Below are the code and all the weights of a small trained network. Each question names an input and a target symbol and asks about switching units off, where a switched-off unit gives its printed mean instead of its output.

import numpy as np


def w(rows, s, z=0):
    codes = np.array(rows[::2]) - 128.0
    scale = np.full(codes.shape[1], s)
    scale[-1] = z or s
    return codes * scale


def norm(h):
    return h / np.sqrt((h * h).mean(-1, keepdims=True) + 1e-5)


def f(y):
    return y / 2 * (1 + np.tanh(0.7978845608 * (y + 0.044715 * y**3)))


def softmax(a):
    e = np.exp(a - a.max(-1, keepdims=True))
    return e / e.sum(-1, keepdims=True)


def log_softmax(a):
    a = a - a.max(-1, keepdims=True)
    return a - np.log(np.exp(a).sum(-1, keepdims=True))


def net(x, mask):
    ids = ['βγδθλμτφψω'.index(c) for c in x.split()]
    T = len(ids)
    res = E[ids] + P[:T]
    u = 0
    for l in range(2):
        q, k, v = (norm(res) @ M[l].T for M in (Q, K, V))
        z = softmax(np.where(np.tri(T) > 0, q @ k.T / 2**0.5, -1e9)) @ v
        res = res + np.where(mask[u], z, O[l][:, -1]) @ O[l][:, :-1]
        u += 1
        y = f(norm(res) @ A[l][:, :-1].T + A[l][:, -1])
        res = res + np.where(mask[u : u + 4], y, B[l][:, -1]) @ B[l][:, :-1]
        u += 4
    return log_softmax(norm(res)[-1] @ U[:, :-1].T + U[:, -1])


Q, K, V, O, A, B = {}, {}, {}, {}, {}, {}
E = w([
[220,147,136,107],'β',
[138,144,146,61],'γ',
[187,207,178,56],'δ',
[227,154,168,110],'θ',
[114,176,254,3],'λ',
[203,146,201,102],'μ',
[165,35,113,60],'τ',
[195,54,82,105],'φ',
[254,17,121,103],'ψ',
[95,54,198,60],'ω',
],0.0041)
P = w([
[30,118,106,193],'0',
[182,104,251,93],'1',
[180,92,234,109],'2',
[191,127,198,129],'3',
[164,130,208,113],'4',
[167,164,157,131],'5',
[158,166,136,127],'6',
[152,124,149,133],'7',
[151,141,118,142],'8',
[138,101,98,140],'9',
[136,139,104,141],'10',
[116,104,93,143],'11',
[129,112,70,143],'12',
[109,75,53,140],'13',
],0.0029)
Q[0] = w([
[254,125,83,103],'L0H1',
[22,144,42,127],'L0H1',
],0.0068)
K[0] = w([
[3,74,206,150],'L0H1',
[135,162,13,128],'L0H1',
],0.0066)
V[0] = w([
[209,161,150,101],'L0H1',
[87,2,101,81],'L0H1',
],0.0036)
O[0] = w([
[96,152,3,31,250],'L0H1',
[121,165,138,44,209],'L0H1',
],0.0059,0.0017)
A[0] = w([
[253,34,171,152,223],'L0N1',
[127,164,123,25,249],'L0N2',
[37,55,191,81,168],'L0N3',
[150,58,79,131,94],'L0N4',
],0.0042,0.002)
B[0] = w([
[49,230,127,76,194],'L0N1',
[182,49,70,116,254],'L0N2',
[253,251,84,177,157],'L0N3',
[175,244,211,159,138],'L0N4',
],0.0041,0.0049)
Q[1] = w([
[173,49,93,4],'L1H1',
[255,130,134,13],'L1H1',
],0.0056)
K[1] = w([
[90,200,152,232],'L1H1',
[144,161,143,254],'L1H1',
],0.0071)
V[1] = w([
[168,202,163,228],'L1H1',
[56,158,2,193],'L1H1',
],0.0049)
O[1] = w([
[3,208,111,211,251],'L1H1',
[241,211,40,226,136],'L1H1',
],0.0054,0.0024)
A[1] = w([
[2,147,92,82,25],'L1N1',
[92,217,52,168,186],'L1N2',
[47,221,124,80,4],'L1N3',
[169,214,198,108,183],'L1N4',
],0.0051,0.0025)
B[1] = w([
[184,69,82,252,181],'L1N1',
[35,156,154,31,252],'L1N2',
[103,19,50,178,160],'L1N3',
[76,177,68,98,174],'L1N4',
],0.0041,0.0028)
U = w([
[253,96,129,198,124],'β',
[70,81,227,131,74],'γ',
[133,73,184,126,56],'δ',
[143,165,129,182,75],'θ',
[172,67,171,128,83],'λ',
[69,196,174,76,254],'μ',
[108,59,10,77,178],'τ',
[22,64,117,235,101],'φ',
[176,60,217,109,123],'ψ',
[155,166,141,190,94],'ω',
],0.0072,0.005)

Each question gives the input, a string of symbols that net reads in full, and the target symbol t.
The units are the heads (2 rows each of Q, K, V and O) and the neurons (one row each of A and B). Each row of codes is followed by its name. A weight is (code - 128) times the scale printed after its matrix; where a second scale follows, it is the last column's (O, A, B and U).
mask holds one flag per unit, layer by layer, with each layer's heads first. A switched-off unit (its flag False) gives its mean, the last column of its rows in O or B, instead of its output. The means were averaged over made-up inputs and are rounded, as every weight is.
A unit's drop is (log p(t) with every unit on - log p(t) with that unit switched off) / (log p(t) with every unit on - log p(t) with every unit switched off).
The circuit of an input: a set's keep is (log p(t) with only the set's units on - log p(t) with every unit switched off) / (log p(t) with every unit on - log p(t) with every unit switched off). Starting from all 10 units, units are removed one at a time, each time the one whose removal leaves the highest keep (on an exact tie, the one counted first), for as long as the keep stays at least 0.8.
circuit, biggest first: the units of the circuit, biggest drop first
top k neurons: the k neurons with the biggest drops, biggest first
top k neurons in layer l: the k neurons of layer l with the biggest drops, biggest first
input γ δ γ ω β γ δ δ φ γ μ, target φ: circuit, biggest first -> (L0H1, L0N3, L1H1, L1N1)
input φ τ φ τ φ τ δ τ δ, target τ: top 3 neurons -> (L0N3, L0N4, L0N2)
input γ γ δ φ ω δ φ β γ γ β β ω, target φ: top 3 neurons -> (L0N3, L1N1, L0N1)
input γ β γ λ μ, target φ: circuit, biggest first -> (L0H1, L1H1, L0N3, L1N3)
input γ γ β δ φ, target φ: circuit, biggest first -> (L0H1, L0N3, L1H1)
input γ τ μ ω τ τ τ τ ψ τ ω γ ψ, target φ: top 4 neurons -> (L0N3, L1N1, L1N3, L0N2)
input φ τ γ β φ γ, target τ: circuit, biggest first -> (L0N4, L0N2, L0N1)
input γ γ γ γ β θ δ δ γ γ τ, target φ: top neuron -> (L0N3)
input γ β θ λ γ φ ω ψ λ, target φ: top 2 neurons -> (L0N3, L1N1)
input γ γ γ τ ω β φ τ τ β γ ω β, target φ: top 2 neurons in layer 0 -> (L0N3, L0N1)
input φ γ γ μ β, target τ: top 4 neurons -> (L0N3, L0N4, L1N3, L0N2)
input γ β φ γ ω γ τ ω γ φ μ θ β φ, target φ: top 2 neurons in layer 0 -> (L0N3, L0N2)
input μ β ω τ θ θ φ τ λ δ β φ, target μ: circuit, biggest first -> (L0N2, L0H1, L1N2, L1H1)
input γ ψ δ γ ω, target φ: top 3 neurons -> (L0N3, L1N1, L1N3)
input φ γ θ ω τ γ φ μ, target τ: top 3 neurons -> (L0N3, L0N4, L0N2)
input λ γ ψ, target μ: circuit, biggest first -> (L0N1)
input φ γ β γ μ, target τ: top 2 neurons in layer 1 -> (L1N3, L1N1)
input γ β δ, target φ: top 2 neurons in layer 1 -> (L1N3, L1N1)
input φ θ β, target τ: top 3 neurons in layer 0 -> (L0N3, L0N4, L0N1)
input φ θ γ τ δ, target τ: top 2 neurons in layer 1 -> (L1N3, L1N2)
input γ μ φ τ γ ω θ δ γ γ, target φ: top neuron -> (L0N3)
input γ φ γ θ ω γ δ τ τ γ γ φ δ, target φ: top 3 neurons -> (L0N3, L1N1, L0N1)
input β ω β γ ω ψ, target μ: top 3 neurons in layer 0 -> (L0N1, L0N2, L0N4)
input γ φ δ ω γ τ θ τ θ γ ω γ θ, target φ: top 2 neurons in layer 1 -> (L1N1, L1N3)
input φ θ δ γ λ, target τ: top 2 neurons in layer 1 -> (L1N3, L1N2)
